[[ 28  20 -77 -40  17  53  -4   0 -19 -36   0 -11 -28 -23]
 [-28   8  45  22  -2 -50   5   0   7  28  26  -5  16   6]
 [-46  42  25  -9  26   6 -25   1   1  -8 -17  13  -5  -1]]
|
[[-46  42  25  -9  26   6 -25   1   1  -8 -17  13  -5  -1]
 [ 28  20 -77 -40  17  53  -4   0 -19 -36   0 -11 -28 -23]
 [-28   8  45  22  -2 -50   5   0   7  28  26  -5  16   6]]

[[  3  34 -30 -33  54 -30 -72  18]
 [ 35 -30  -3  92   0 -63  19  -9]
 [-24 -37 -33  -1 -39  21 -13 -37]
 [-19  27  38 -13  49 -20  32 -52]]
|
[[  3  34 -30 -33  54 -30 -72  18]
 [-19  27  38 -13  49 -20  32 -52]
 [ 35 -30  -3  92   0 -63  19  -9]
 [-24 -37 -33  -1 -39  21 -13 -37]]

[[  3  -7  38  -5 -53  18 -10 -23   5  19 -55]
 [ -8 -25   3   4  63 -17 -15  31 -25  12  31]
 [-31  17 -24 -67 -17 -16   0  50 -10   1 -54]
 [ 84   1  28  -7 -13  14  16  41  17 -45  -4]
 [ -4 -40  25  22 -39   3  15 -24   7 -15  34]
 [-59  33  -5 -13  -6   4  -5   9 -25  -9 -27]
 [ -1 -28 -23  15  -5  10   0  29  39   5   7]
 [-92  19  -8   3  10   3 -16 -61  11   2  31]]
|
[[-59  33  -5 -13  -6   4  -5   9 -25  -9 -27]
 [-92  19  -8   3  10   3 -16 -61  11   2  31]
 [-31  17 -24 -67 -17 -16   0  50 -10   1 -54]
 [ 84   1  28  -7 -13  14  16  41  17 -45  -4]
 [  3  -7  38  -5 -53  18 -10 -23   5  19 -55]
 [ -8 -25   3   4  63 -17 -15  31 -25  12  31]
 [ -1 -28 -23  15  -5  10   0  29  39   5   7]
 [ -4 -40  25  22 -39   3  15 -24   7 -15  34]]

[[-15 -20  54 -13   6  87 -44]
 [-25 -22 -35  -9 -73 -38   3]
 [ 34  20 -77 -31  39  70 -15]]
|
[[ 34  20 -77 -31  39  70 -15]
 [-15 -20  54 -13   6  87 -44]
 [-25 -22 -35  -9 -73 -38   3]]

[[ 14 -14  12  14  10  42   7  44  33]
 [-67 -24 -24   9  -5  -4 -21 -54 -31]
 [-26  30 -15   9  -9 -25 -41  -3 -35]
 [-56  12 -30 -36   1   0 -26 -38 -41]
 [ -9  -3   2 -14   3 -32  20 -38  -6]
 [-91  11 -35   8   0   3 -61 -11 -45]
 [ 52  -7  17  -7   3  28  29  21  31]
 [ 19  32   1 -50   2 -43  13 -16 -31]]
|
[[ 19  32   1 -50   2 -43  13 -16 -31]
 [-26  30 -15   9  -9 -25 -41  -3 -35]
 [-56  12 -30 -36   1   0 -26 -38 -41]
 [-91  11 -35   8   0   3 -61 -11 -45]
 [ -9  -3   2 -14   3 -32  20 -38  -6]
 [ 52  -7  17  -7   3  28  29  21  31]
 [ 14 -14  12  14  10  42   7  44  33]
 [-67 -24 -24   9  -5  -4 -21 -54 -31]]

[[  0   3  58  19  -8 -12 -14]
 [  3  21  78   3  48 -14  23]
 [ -7 -40  83  -9  32 -44 -29]
 [ -2  73  80 -17 -25 -23 -59]
 [  1  24  42  -9  97  24 107]
 [ -1  -9 -43   2 -36  26 -46]
 [ -2 -24 -28 -14  61   8   9]]
|
[[ -2  73  80 -17 -25 -23 -59]
 [  1  24  42  -9  97  24 107]
 [  3  21  78   3  48 -14  23]
 [  0   3  58  19  -8 -12 -14]
 [ -1  -9 -43   2 -36  26 -46]
 [ -2 -24 -28 -14  61   8   9]
 [ -7 -40  83  -9  32 -44 -29]]

[[ 41 -36  23 -15   8 -52]
 [-31   0   1   0  17  22]
 [-30 -86  -1  33 -13  55]
 [  0  25 -26   3 -72 -69]
 [ -4  -1  23  88  48  55]]
|
[[  0  25 -26   3 -72 -69]
 [-31   0   1   0  17  22]
 [ -4  -1  23  88  48  55]
 [ 41 -36  23 -15   8 -52]
 [-30 -86  -1  33 -13  55]]
---
[[-73  10  18 -21]
 [ -8  63 -14  50]
 [ 19 -79  15  29]]
|
[[-73  10]
 [ -8  63]
 [ 19 -79]]

[[ 21  -5  27  78]
 [ 57  35  54 -80]
 [-40 -62  43 -81]]
|
[[ 21  -5]
 [ 57  35]
 [-40 -62]]

[[ -1  21   0]
 [  4  29  24]
 [ 48 -47  74]
 [-56 103 -23]]
|
[[ -1  21]
 [  4  29]
 [ 48 -47]]

[[  3   0 -62  21]
 [108 -46 -32  63]
 [-19 -17 -26  -4]
 [ 72 -17 -19  28]
 [-31  33   9 -19]]
|
[[  3   0]
 [108 -46]
 [-19 -17]]

[[-33   9]
 [ 91  48]
 [ 11 -60]
 [ 52 -53]
 [ 61  65]]
|
[[-33   9]
 [ 91  48]
 [ 11 -60]]

[[-13  87  93]
 [  0  14  98]
 [-13 106  93]
 [ -8  59  95]]
|
[[-13  87]
 [  0  14]
 [-13 106]]

[[  7   2]
 [  1 -21]
 [ 15 -81]
 [ -8  71]]
|
[[  7   2]
 [  1 -21]
 [ 15 -81]]

[[ -74   24   67]
 [  34  -62  -43]
 [  78    5 -105]
 [ -21  -45  -25]]
|
[[-74  24]
 [ 34 -62]
 [ 78   5]]
